Below are the code and all the weights of a small trained network. Each question names an input and a class and asks about switching units off, where a switched-off unit gives its printed mean instead of its output.

import numpy as np


def w(rows, s, z=0):
    codes = np.array(rows[::2]) - 128.0
    scale = np.full(codes.shape[1], s)
    scale[-1] = z or s
    return codes * scale


def f(y):
    return y / 2 * (1 + np.tanh(0.7978845608 * (y + 0.044715 * y**3)))


def log_softmax(a):
    a = a - a.max(-1, keepdims=True)
    return a - np.log(np.exp(a).sum(-1, keepdims=True))


def net(x, mask):
    res = np.array(x, float).reshape(1, 8) / 4 @ E
    y = f(res @ A[0][:, :-1].T + A[0][:, -1])
    res = res + np.where(mask, y, B[0][:, -1]) @ B[0][:, :-1]
    return log_softmax(res[-1] @ U[:, :-1].T + U[:, -1])


A, B = {}, {}
E = w([
[92,26,153,148,85],'x0',
[176,192,51,214,220],'x1',
[86,177,68,61,140],'x2',
[116,139,187,133,121],'x3',
[167,156,97,1,135],'x4',
[54,146,37,91,185],'x5',
[157,133,197,135,220],'x6',
[62,187,89,155,199],'x7',
],0.007)
A[0] = w([
[88,144,93,42,95,94],'neuron 0',
[144,131,97,80,225,172],'neuron 1',
[111,183,37,117,182,158],'neuron 2',
[161,113,200,101,139,199],'neuron 3',
[176,86,68,34,51,143],'neuron 4',
[102,37,117,130,63,119],'neuron 5',
[153,176,127,209,175,116],'neuron 6',
[158,202,122,232,142,154],'neuron 7',
[79,173,193,70,123,202],'neuron 8',
[143,132,196,76,89,254],'neuron 9',
[163,146,148,253,161,162],'neuron 10',
[79,189,25,142,115,215],'neuron 11',
[87,201,61,65,166,35],'neuron 12',
[63,49,129,175,42,189],'neuron 13',
[144,161,59,164,132,153],'neuron 14',
[39,216,15,77,93,145],'neuron 15',
[128,74,116,122,86,54],'neuron 16',
[134,177,213,100,100,125],'neuron 17',
],0.0078,0.0054)
B[0] = w([
[164,115,53,194,234,176],'neuron 0',
[184,100,162,72,26,192],'neuron 1',
[106,95,72,62,104,219],'neuron 2',
[119,154,121,56,170,205],'neuron 3',
[220,75,206,174,154,211],'neuron 4',
[159,31,177,163,71,195],'neuron 5',
[204,135,106,233,133,199],'neuron 6',
[232,111,85,232,229,223],'neuron 7',
[139,154,54,94,218,195],'neuron 8',
[162,124,109,73,134,245],'neuron 9',
[187,105,117,236,231,253],'neuron 10',
[143,160,42,91,222,234],'neuron 11',
[28,94,117,44,78,179],'neuron 12',
[122,20,180,171,151,245],'neuron 13',
[138,133,73,107,168,175],'neuron 14',
[75,213,1,128,240,239],'neuron 15',
[150,71,135,138,57,136],'neuron 16',
[116,209,57,30,189,170],'neuron 17',
],0.007)
U = w([
[62,209,56,16,149,186],'0',
[145,60,218,58,13,139],'1',
[94,58,175,217,153,141],'2',
[182,167,190,75,109,124],'3',
[174,166,63,220,183,184],'4',
[19,231,151,171,2,3],'5',
],0.0075,0.0063)

Each question gives the input, the list of numbers given to net, and the class t.
The units are the neurons (one row each of A and B). Each row of codes is followed by its name. A weight is (code - 128) times the scale printed after its matrix; where a second scale follows, it is the last column's (A, B and U).
mask holds one flag per neuron, in row order. A switched-off neuron (its flag False) gives its mean, the last column of its row in B, instead of its output. The means were averaged over made-up inputs and are rounded, as every weight is.
A unit's drop is (log p(t) with every unit on - log p(t) with that unit switched off) / (log p(t) with every unit on - log p(t) with every unit switched off).
The circuit of an input: a set's keep is (log p(t) with only the set's units on - log p(t) with every unit switched off) / (log p(t) with every unit on - log p(t) with every unit switched off). Starting from the 12 units with the biggest drops (on a tie, the unit counted first), units are removed one at a time, each time the one whose removal leaves the highest keep (on an exact tie, the one counted first), for as long as the keep stays at least 0.8.
units of the circuit, in order: the units of the circuit, biggest drop first
most important unit: the unit with the biggest drop
top k neurons: the k neurons with the biggest drops, biggest first
drop of u: that unit's drop, to one decimal
input [7,-8,0,-3,-6,5,-1,1], class 1: most important unit -> neuron 10
input [-1,-5,4,2,-4,-7,-8,3], class 1: units of the circuit, in order -> [neuron 10; neuron 7; neuron 5]
input [0,6,-2,-5,5,3,4,2], class 0: units of the circuit, in order -> [neuron 2; neuron 12]
input [-4,6,-4,-8,7,2,3,3], class 0: units of the circuit, in order -> [neuron 12; neuron 2]
input [8,-2,1,-2,4,-5,-8,5], class 1: units of the circuit, in order -> [neuron 10; neuron 5]
input [-7,7,3,-7,-1,5,-1,6], class 0: top 2 neurons -> [neuron 12; neuron 2]
input [-7,-5,0,8,2,0,2,-3], class 0: top 2 neurons -> [neuron 17; neuron 8]
input [1,2,5,7,1,-3,8,-7], class 3: top 3 neurons -> [neuron 15; neuron 11; neuron 2]
input [-4,0,7,-3,1,-4,0,-8], class 3: top 2 neurons -> [neuron 4; neuron 15]
input [6,0,-8,-2,-2,-5,-1,-8], class 1: top 2 neurons -> [neuron 7; neuron 15]
input [4,6,5,2,5,-5,3,-8], class 3: drop of neuron 2 -> 0.1
input [-5,-8,0,0,-6,-3,1,7], class 3: drop of neuron 6 -> 0.1
input [-5,-7,-4,3,-4,4,3,-3], class 3: drop of neuron 11 -> 0.2
input [2,-2,0,8,0,0,3,3], class 0: top neuron -> [neuron 4]
